Here is a tiny trained network, its code and every weight. The questions are about switching its units off for an input and a class, where a switched-off unit gives its printed mean instead of its output.

import numpy as np


def w(rows, s, z=0):
    codes = np.array(rows[::2]) - 128.0
    scale = np.full(codes.shape[1], s)
    scale[-1] = z or s
    return codes * scale


def f(y):
    return y / 2 * (1 + np.tanh(0.7978845608 * (y + 0.044715 * y**3)))


def log_softmax(a):
    a = a - a.max(-1, keepdims=True)
    return a - np.log(np.exp(a).sum(-1, keepdims=True))


def net(x, mask):
    res = np.array(x, float).reshape(1, 6) / 4 @ E
    y = f(res @ A[0][:, :-1].T + A[0][:, -1])
    res = res + np.where(mask, y, B[0][:, -1]) @ B[0][:, :-1]
    return log_softmax(res[-1] @ U[:, :-1].T + U[:, -1])


A, B = {}, {}
E = w([
[82,135,198,39,134],'x0',
[130,138,119,173,86],'x1',
[115,193,104,111,101],'x2',
[197,69,219,98,109],'x3',
[167,129,47,3,87],'x4',
[197,177,118,142,230],'x5',
],0.008)
A[0] = w([
[138,92,108,131,188,98],'n1',
[75,142,96,156,76,194],'n2',
[141,131,125,136,103,139],'n3',
[73,114,230,213,173,192],'n4',
[150,110,21,92,119,170],'n5',
[139,188,38,135,155,212],'n6',
[102,203,161,99,175,137],'n7',
[101,9,159,181,10,164],'n8',
[72,209,98,143,152,110],'n9',
[92,170,214,149,155,122],'n10',
[92,222,136,73,117,253],'n11',
[82,116,102,89,125,170],'n12',
[220,124,134,147,97,156],'n13',
[85,152,125,208,121,170],'n14',
[141,193,108,101,110,227],'n15',
[84,47,146,169,19,144],'n16',
[98,123,112,99,126,160],'n17',
[95,123,147,187,154,145],'n18',
[100,119,109,78,100,206],'n19',
[132,57,110,121,128,82],'n20',
[80,159,79,143,99,131],'n21',
[97,169,99,140,160,100],'n22',
[85,151,122,108,141,213],'n23',
[92,134,104,165,106,109],'n24',
[143,145,196,170,113,164],'n25',
],0.013,0.004)
B[0] = w([
[73,144,109,83,173,142],'n1',
[114,168,107,127,21,194],'n2',
[163,96,113,130,146,134],'n3',
[128,144,179,208,147,247],'n4',
[194,128,185,225,100,202],'n5',
[188,102,136,192,74,213],'n6',
[88,180,74,32,18,159],'n7',
[106,21,10,153,94,233],'n8',
[149,70,96,98,82,180],'n9',
[191,186,191,158,164,180],'n10',
[238,133,158,26,24,199],'n11',
[118,197,196,178,59,168],'n12',
[182,95,87,179,209,163],'n13',
[184,197,105,74,84,199],'n14',
[230,167,141,156,67,176],'n15',
[169,3,100,54,106,217],'n16',
[151,159,199,227,56,152],'n17',
[123,166,140,178,73,180],'n18',
[178,156,142,114,10,182],'n19',
[102,168,135,4,121,138],'n20',
[114,129,102,102,66,181],'n21',
[71,118,160,46,119,155],'n22',
[215,135,205,144,46,163],'n23',
[116,104,116,19,80,160],'n24',
[97,135,185,253,135,175],'n25',
],0.0054,0.012)
U = w([
[59,85,113,104,102,91],'0',
[168,229,238,157,110,170],'1',
[83,148,62,103,220,2],'2',
[149,111,67,2,96,155],'3',
[104,113,137,71,251,152],'4',
[239,52,83,240,220,158],'5',
],0.0086,0.0062)

Each question gives the input, the list of numbers given to net, and the class t.
The units are the neurons (one row each of A and B). Each row of codes is followed by its name. A weight is (code - 128) times the scale printed after its matrix; where a second scale follows, it is the last column's (A, B and U).
mask holds one flag per neuron, in row order. A switched-off neuron (its flag False) gives its mean, the last column of its row in B, instead of its output. The means were averaged over made-up inputs and are rounded, as every weight is.
A unit's drop is (log p(t) with every unit on - log p(t) with that unit switched off) / (log p(t) with every unit on - log p(t) with every unit switched off).
The circuit of an input: a set's keep is (log p(t) with only the set's units on - log p(t) with every unit switched off) / (log p(t) with every unit on - log p(t) with every unit switched off). Starting from the 12 units with the biggest drops (on a tie, the unit counted first), units are removed one at a time, each time the one whose removal leaves the highest keep (on an exact tie, the one counted first), for as long as the keep stays at least 0.8.
units of the circuit, in order: the units of the circuit, biggest drop first
k most important neurons: the k neurons with the biggest drops, biggest first
drop when u is switched off: that unit's drop, to one decimal
input [0,8,2,4,1,-7], class 3: units of the circuit, in order : n16
input [0,-7,4,-8,-6,-7], class 3: 2 most important neurons : n9, n24
input [0,4,0,-1,5,-1], class 1: units of the circuit, in order : n8, n5
input [-4,-7,-8,-5,-2,-8], class 3: 2 most important neurons : n16, n25
input [1,8,3,1,5,1], class 1: 2 most important neurons : n8, n16
input [-8,-2,5,-6,2,2], class 1: 3 most important neurons : n5, n8, n16
input [4,4,-2,-8,5,4], class 1: 2 most important neurons : n5, n8
input [2,-2,-1,4,8,7], class 1: 3 most important neurons : n8, n16, n5
input [-4,8,0,-5,-2,-2], class 3: 2 most important neurons : n14, n24
input [4,-6,-3,-5,3,2], class 1: 3 most important neurons : n8, n16, n12
input [8,-3,6,-1,4,1], class 1: drop when n8 is switched off : 0.6
input [-6,8,8,4,7,3], class 5: drop when n13 is switched off : 0.2
input [3,-1,-1,0,7,2], class 1: drop when n19 is switched off : 0.0
input [4,5,6,-2,5,1], class 1: drop when n15 is switched off : 0.1
input [2,6,-7,1,-7,-4], class 5: units of the circuit, in order : n8
